Here is a tiny trained network, its code and every weight. The questions are about switching its units off for an input and a target symbol, where a switched-off unit gives its printed mean instead of its output.

import numpy as np


def w(rows, s, z=0):
    codes = np.array(rows[::2]) - 128.0
    scale = np.full(codes.shape[1], s)
    scale[-1] = z or s
    return codes * scale


def norm(h):
    return h / np.sqrt((h * h).mean(-1, keepdims=True) + 1e-5)


def f(y):
    return y / 2 * (1 + np.tanh(0.7978845608 * (y + 0.044715 * y**3)))


def softmax(a):
    e = np.exp(a - a.max(-1, keepdims=True))
    return e / e.sum(-1, keepdims=True)


def log_softmax(a):
    a = a - a.max(-1, keepdims=True)
    return a - np.log(np.exp(a).sum(-1, keepdims=True))


def net(x, mask):
    ids = ['Ωδεθλπτψ'.index(c) for c in x.split()]
    T = len(ids)
    res = E[ids] + P[:T]
    r = norm(res)
    for j in range(3):
        rows = slice(2 * j, 2 * j + 2)
        q, k, v = (r @ M[0][rows].T for M in (Q, K, V))
        z = softmax(np.where(np.tri(T) > 0, q @ k.T / 2**0.5, -1e9)) @ v
        o = O[0][rows]
        res = res + np.where(mask[j], z, o[:, -1]) @ o[:, :-1]
    y = f(norm(res) @ A[0][:, :-1].T + A[0][:, -1])
    res = res + np.where(mask[3:19], y, B[0][:, -1]) @ B[0][:, :-1]
    return log_softmax(norm(res)[-1] @ U[:, :-1].T + U[:, -1])


Q, K, V, O, A, B = {}, {}, {}, {}, {}, {}
E = w([
[87,169,141,152,123,125,93,45,135],'Ω',
[54,188,187,155,191,28,110,121,138],'δ',
[159,167,28,47,159,106,121,119,44],'ε',
[218,241,153,113,111,153,137,120,87],'θ',
[128,251,171,121,173,209,111,143,64],'λ',
[136,213,137,112,101,5,180,65,93],'π',
[230,170,63,154,205,102,140,98,182],'τ',
[155,147,44,204,54,58,110,205,130],'ψ',
],0.012)
P = w([
[150,139,150,86,106,42,3,93,242],'0',
[162,137,163,111,121,74,27,113,174],'1',
[154,156,146,113,125,86,56,114,161],'2',
[139,156,129,116,128,115,80,104,133],'3',
[121,156,135,135,129,127,101,83,114],'4',
[122,157,126,144,140,141,126,94,114],'5',
[107,151,111,149,152,156,143,90,93],'6',
[102,142,118,165,148,164,168,91,94],'7',
[104,127,118,172,154,177,190,98,77],'8',
[84,114,125,189,170,192,217,102,72],'9',
[64,120,101,189,182,212,237,97,66],'10',
[54,114,99,195,181,229,254,111,61],'11',
],0.007)
Q[0] = w([
[53,168,138,117,197,144,83,15,105],'h0',
[127,254,142,86,141,118,183,119,68],'h0',
[112,199,87,152,205,174,118,77,43],'h1',
[126,235,101,161,101,107,183,45,58],'h1',
[70,202,105,177,210,95,165,78,72],'h2',
[75,80,209,61,60,154,111,165,137],'h2',
],0.0095)
K[0] = w([
[125,149,118,95,159,148,246,111,116],'h0',
[97,162,144,194,142,179,172,113,108],'h0',
[110,137,105,173,155,94,223,121,99],'h1',
[113,120,92,197,167,153,197,154,117],'h1',
[128,123,87,170,131,171,222,131,108],'h2',
[137,133,145,72,140,102,71,109,137],'h2',
],0.012)
V[0] = w([
[187,110,174,174,13,110,133,124,120],'h0',
[167,141,149,28,161,149,137,209,105],'h0',
[94,126,165,70,10,81,202,89,138],'h1',
[146,60,70,205,90,191,45,110,196],'h1',
[188,130,105,25,208,117,161,50,170],'h2',
[59,102,179,39,55,101,2,124,89],'h2',
],0.0064)
O[0] = w([
[155,193,116,50,94,101,113,34,131,87],'h0',
[162,196,138,120,212,115,78,126,80,94],'h0',
[83,131,202,89,104,102,231,131,78,99],'h1',
[114,181,89,114,186,205,58,102,193,3],'h1',
[160,18,254,66,127,193,115,98,148,207],'h2',
[25,71,33,133,161,148,230,169,126,20],'h2',
],0.0082,0.0047)
A[0] = w([
[197,144,42,139,54,8,116,87,189,109],'n0',
[149,29,71,109,143,167,154,197,126,4],'n1',
[181,135,73,145,54,253,141,124,59,51],'n2',
[154,118,142,88,139,90,41,60,75,137],'n3',
[86,78,160,121,9,130,149,155,83,177],'n4',
[122,114,89,90,190,57,102,140,168,105],'n5',
[97,104,137,104,111,165,104,85,211,57],'n6',
[91,103,69,97,198,145,143,14,143,80],'n7',
[120,151,151,162,211,2,167,103,147,90],'n8',
[148,162,131,155,196,79,58,188,89,142],'n9',
[71,93,151,167,147,203,186,164,149,108],'n10',
[213,64,138,199,203,154,194,184,142,187],'n11',
[61,183,121,128,72,76,65,127,227,172],'n12',
[52,113,150,164,217,205,133,136,69,96],'n13',
[29,64,82,203,112,100,109,128,159,110],'n14',
[153,144,170,216,160,136,122,148,120,99],'n15',
],0.0074,0.0027)
B[0] = w([
[117,162,58,167,254,135,117,133,139,218],'n0',
[157,104,113,208,175,102,86,66,172,123],'n1',
[198,113,63,74,86,120,186,82,221,150],'n2',
[142,211,117,112,32,113,157,169,196,253],'n3',
[160,146,147,183,181,126,116,195,106,234],'n4',
[76,121,109,12,108,35,112,118,69,132],'n5',
[130,74,178,192,131,196,176,139,95,140],'n6',
[177,105,94,139,82,187,159,44,108,138],'n7',
[161,131,155,134,96,169,142,79,121,211],'n8',
[136,85,107,135,100,214,177,141,63,214],'n9',
[147,79,99,86,156,114,133,94,230,132],'n10',
[169,88,77,126,139,108,19,29,138,168],'n11',
[100,204,120,157,132,156,206,162,69,191],'n12',
[162,160,67,167,97,88,137,61,132,165],'n13',
[182,114,163,152,81,145,55,215,127,168],'n14',
[100,133,47,34,107,37,85,92,45,189],'n15',
],0.006,0.0048)
U = w([
[119,70,81,61,25,103,76,65,2,41],'Ω',
[166,79,169,159,217,105,95,41,166,150],'δ',
[93,125,252,135,131,89,156,160,47,254],'ε',
[100,142,135,194,83,83,79,232,133,99],'θ',
[183,199,239,85,104,186,82,133,146,115],'λ',
[113,94,159,202,56,233,199,69,130,206],'π',
[101,213,138,168,223,171,106,140,36,186],'τ',
[131,188,173,66,70,75,223,41,146,4],'ψ',
],0.0049,0.0012)

Each question gives the input, a string of symbols that net reads in full, and the target symbol t.
The units are the heads (2 rows each of Q, K, V and O) and the neurons (one row each of A and B). Each row of codes is followed by its name. A weight is (code - 128) times the scale printed after its matrix; where a second scale follows, it is the last column's (O, A, B and U).
mask holds one flag per unit, heads first, then neurons. A switched-off unit (its flag False) gives its mean, the last column of its rows in O or B, instead of its output. The means were averaged over made-up inputs and are rounded, as every weight is.
A unit's drop is (log p(t) with every unit on - log p(t) with that unit switched off) / (log p(t) with every unit on - log p(t) with every unit switched off).
The circuit of an input: a set's keep is (log p(t) with only the set's units on - log p(t) with every unit switched off) / (log p(t) with every unit on - log p(t) with every unit switched off). Starting from the 12 units with the biggest drops (on a tie, the unit counted first), units are removed one at a time, each time the one whose removal leaves the highest keep (on an exact tie, the one counted first), for as long as the keep stays at least 0.8.
units of the circuit, in order: the units of the circuit, biggest drop first
unit that matters most: the unit with the biggest drop
top k neurons: the k neurons with the biggest drops, biggest first
which heads matter: for each layer, one digit per head in row order, 1 if its drop is at least 0.15 and else 0, layers parted by /
drop of u: that unit's drop, to one decimal
input τ ε θ δ τ π, target λ: which heads matter => 011
input Ω π τ π λ δ θ ψ θ π ε ε, target ε: which heads matter => 010
input ε ψ θ, target τ: units of the circuit, in order => (h2, h1)
input δ π τ λ Ω Ω ψ ε Ω, target τ: units of the circuit, in order => (h2, h1)
input τ Ω Ω π δ Ω ε δ Ω ε δ δ, target δ: which heads matter => 100
input λ λ Ω λ ε δ δ Ω δ Ω, target θ: unit that matters most => h0
input Ω π Ω ε Ω, target δ: units of the circuit, in order => (h2, h0, n10)
input Ω π θ, target ε: which heads matter => 011
input Ω Ω λ δ, target Ω: which heads matter => 101
input τ λ θ Ω τ δ ε, target λ: units of the circuit, in order => (h2, n3)
input ψ Ω Ω δ Ω ε ε Ω, target δ: which heads matter => 101
input δ ε Ω Ω λ δ ψ ε ψ π Ω ψ, target τ: units of the circuit, in order => (h2, n0)
input ψ δ ψ, target τ: which heads matter => 000
input τ Ω τ θ δ π π λ, target ε: which heads matter => 010
input δ ψ ε τ δ, target λ: top neuron => (n3)
input π Ω Ω, target π: top 2 neurons => (n7, n15)
input Ω Ω θ, target ψ: which heads matter => 101
input Ω λ ε λ ψ Ω, target τ: which heads matter => 001
input ε λ δ θ δ Ω τ δ, target λ: which heads matter => 001
input ε τ τ Ω Ω λ Ω Ω τ θ Ω, target λ: top neuron => (n3)
input Ω λ τ Ω λ π λ λ ψ π, target τ: which heads matter => 001
input Ω θ ε ε λ θ, target Ω: top 2 neurons => (n15, n11)
input θ λ τ θ τ π π λ, target ε: drop of h1 => 1.5
input θ τ ψ π λ θ Ω Ω Ω ε τ Ω, target λ: drop of h2 => 0.9
input Ω ψ λ, target τ: drop of h2 => 0.5
input λ Ω ε Ω δ λ Ω τ, target λ: drop of h2 => 1.5
input ε λ θ δ λ δ λ Ω Ω, target Ω: unit that matters most => n15
